Below is a small trained network, with its code and all its weights. Each question gives an input and a target symbol and asks what happens when units are switched off, that is, made to give their printed mean instead of their output.

import numpy as np


def w(rows, s, z=0):
    codes = np.array(rows[::2]) - 128.0
    scale = np.full(codes.shape[1], s)
    scale[-1] = z or s
    return codes * scale


def f(y):
    return y / 2 * (1 + np.tanh(0.7978845608 * (y + 0.044715 * y**3)))


def softmax(a):
    e = np.exp(a - a.max(-1, keepdims=True))
    return e / e.sum(-1, keepdims=True)


def log_softmax(a):
    a = a - a.max(-1, keepdims=True)
    return a - np.log(np.exp(a).sum(-1, keepdims=True))


def net(x, mask):
    ids = ['ΔΘΛΞΠΣαβγεζητφψω'.index(c) for c in x.split()]
    T = len(ids)
    res = E[ids] + P[:T]
    q, k, v = (res @ M[0].T for M in (Q, K, V))
    z = softmax(np.where(np.tri(T) > 0, q @ k.T / 2**0.5, -1e9)) @ v
    res = res + np.where(mask[0], z, O[0][:, -1]) @ O[0][:, :-1]
    y = f(res @ A[0][:, :-1].T + A[0][:, -1])
    res = res + np.where(mask[1:9], y, B[0][:, -1]) @ B[0][:, :-1]
    return log_softmax(res[-1] @ U[:, :-1].T + U[:, -1])


Q, K, V, O, A, B = {}, {}, {}, {}, {}, {}
E = w([
[156,94,188,143,62,160],'Δ',
[145,168,124,160,90,133],'Θ',
[140,134,110,157,90,90],'Λ',
[121,104,142,44,194,159],'Ξ',
[61,108,150,182,115,95],'Π',
[127,185,134,146,203,140],'Σ',
[145,102,231,135,202,145],'α',
[103,78,146,75,119,158],'β',
[117,132,53,114,5,94],'γ',
[109,126,155,61,54,85],'ε',
[147,150,168,113,80,63],'ζ',
[146,184,192,157,172,94],'η',
[55,156,86,98,180,136],'τ',
[146,127,211,92,141,114],'φ',
[115,157,105,57,114,162],'ψ',
[169,142,136,118,139,175],'ω',
],0.028)
P = w([
[128,133,248,69,111,103],'0',
[109,109,225,124,105,113],'1',
[121,130,177,96,113,102],'2',
[119,125,165,111,113,106],'3',
[123,122,151,122,114,106],'4',
[120,121,141,132,111,106],'5',
[122,116,130,138,112,109],'6',
[125,114,123,146,109,116],'7',
[123,106,124,147,111,112],'8',
[124,108,115,152,112,115],'9',
[126,105,115,154,108,117],'10',
[127,107,104,154,110,116],'11',
[124,105,102,160,108,116],'12',
],0.011)
Q[0] = w([
[157,122,56,110,168,191],'head 1',
[89,1,85,65,105,112],'head 1',
],0.0082)
K[0] = w([
[128,249,76,112,159,237],'head 1',
[3,12,115,38,88,77],'head 1',
],0.0058)
V[0] = w([
[1,196,101,120,145,126],'head 1',
[157,101,123,110,158,140],'head 1',
],0.0059)
O[0] = w([
[44,77,169,255,135,168,255],'head 1',
[115,15,178,133,141,147,106],'head 1',
],0.01,0.0035)
A[0] = w([
[73,107,107,140,111,81,182],'neuron 1',
[160,51,130,135,131,154,195],'neuron 2',
[153,181,137,174,51,86,209],'neuron 3',
[195,48,94,107,145,148,114],'neuron 4',
[113,89,202,189,33,167,176],'neuron 5',
[171,98,147,84,127,216,128],'neuron 6',
[94,133,87,197,141,175,2],'neuron 7',
[93,144,164,84,178,255,166],'neuron 8',
],0.011,0.0088)
B[0] = w([
[154,66,204,82,135,92,212],'neuron 1',
[52,107,224,193,87,97,165],'neuron 2',
[26,147,87,181,198,162,195],'neuron 3',
[36,35,62,201,159,116,138],'neuron 4',
[129,199,104,42,108,124,216],'neuron 5',
[1,164,143,250,33,164,171],'neuron 6',
[204,16,73,125,173,176,158],'neuron 7',
[221,177,70,144,78,38,253],'neuron 8',
],0.0084,0.012)
U = w([
[82,136,167,91,91,246,119],'Δ',
[96,178,89,88,154,246,144],'Θ',
[78,125,107,157,118,100,208],'Λ',
[67,14,79,246,116,116,108],'Ξ',
[17,78,198,110,180,148,71],'Π',
[201,214,125,135,140,116,91],'Σ',
[141,112,234,173,131,110,61],'α',
[123,43,156,81,12,128,90],'β',
[61,144,32,84,79,108,1],'γ',
[111,155,138,2,100,128,76],'ε',
[90,233,139,108,99,26,183],'ζ',
[100,140,202,149,195,190,106],'η',
[158,66,73,88,118,28,137],'τ',
[181,138,227,42,117,217,210],'φ',
[188,179,72,43,35,143,102],'ψ',
[168,129,103,203,44,202,130],'ω',
],0.0083,0.01)

Each question gives the input, a string of symbols that net reads in full, and the target symbol t.
The units are the heads (2 rows each of Q, K, V and O) and the neurons (one row each of A and B). Each row of codes is followed by its name. A weight is (code - 128) times the scale printed after its matrix; where a second scale follows, it is the last column's (O, A, B and U).
mask holds one flag per unit, heads first, then neurons. A switched-off unit (its flag False) gives its mean, the last column of its rows in O or B, instead of its output. The means were averaged over made-up inputs and are rounded, as every weight is.
A unit's drop is (log p(t) with every unit on - log p(t) with that unit switched off) / (log p(t) with every unit on - log p(t) with every unit switched off).
The circuit of an input: a set's keep is (log p(t) with only the set's units on - log p(t) with every unit switched off) / (log p(t) with every unit on - log p(t) with every unit switched off). Starting from all 9 units, units are removed one at a time, each time the one whose removal leaves the highest keep (on an exact tie, the one counted first), for as long as the keep stays at least 0.8.
units of the circuit, in order: the units of the circuit, biggest drop first
most important unit: the unit with the biggest drop
top k neurons: the k neurons with the biggest drops, biggest first
drop of u: that unit's drop, to one decimal
input Σ Σ Π ω, target ζ: most important unit	neuron 7
input ψ τ τ Π β Δ β τ ε ζ ω Π, target Π: top 2 neurons	(neuron 8; neuron 1)
input ω Π α τ ε Σ γ τ Π ε Σ ω Ξ, target Ξ: units of the circuit, in order	(neuron 5; neuron 4)
input ω τ τ γ β, target ζ: units of the circuit, in order	(neuron 5; neuron 7; neuron 8)
input τ τ Π Σ ζ τ Θ τ ω β Ξ τ Θ, target Θ: units of the circuit, in order	(neuron 8; neuron 3; neuron 5)
input ω ω τ Σ Θ γ, target γ: units of the circuit, in order	(neuron 3; neuron 5)
input τ τ τ Δ τ ω Λ τ Π Π τ, target Ξ: top 2 neurons	(neuron 7; neuron 5)
input τ ω Π Δ τ τ α, target ζ: top 3 neurons	(neuron 8; neuron 1; neuron 7)
input ω ζ τ Θ ε τ Π η Δ, target ζ: units of the circuit, in order	(neuron 5; neuron 2)
input τ β ω η α Σ τ, target τ: top 3 neurons	(neuron 6; neuron 3; neuron 8)
input α τ Σ β ψ α Σ, target Σ: top 3 neurons	(neuron 6; neuron 2; neuron 3)
input τ Λ ω α ω α β ψ ω, target Ξ: units of the circuit, in order	(head 1; neuron 4; neuron 5; neuron 6)
input τ Π τ φ ω η τ β, target ζ: top 2 neurons	(neuron 5; neuron 7)
input τ τ Θ Δ Δ τ τ ω Δ ω ω τ Π, target ζ: top neuron	(neuron 5)
input τ Λ Ξ ω ω, target ω: top 4 neurons	(neuron 6; neuron 1; neuron 5; neuron 3)
input τ β ε, target ε: top 4 neurons	(neuron 8; neuron 6; neuron 2; neuron 5)
input β β τ Δ ω Σ τ τ τ, target Ξ: top 2 neurons	(neuron 5; neuron 7)
input η η ω φ τ ω β φ α β τ Σ, target Σ: top 2 neurons	(neuron 6; neuron 2)
input ω α τ Δ ω Ξ, target ζ: top 3 neurons	(neuron 8; neuron 7; neuron 3)
input Σ τ ω ω τ τ τ φ Θ, target Θ: most important unit	neuron 8
input Π ω τ ω β τ τ α, target ζ: drop of neuron 1	0.2
input τ Λ ω α τ η ω γ τ Λ ψ τ Δ, target Δ: drop of neuron 8	0.8
input γ ω γ α τ ω α φ ω ω, target Ξ: drop of head 1	0.7
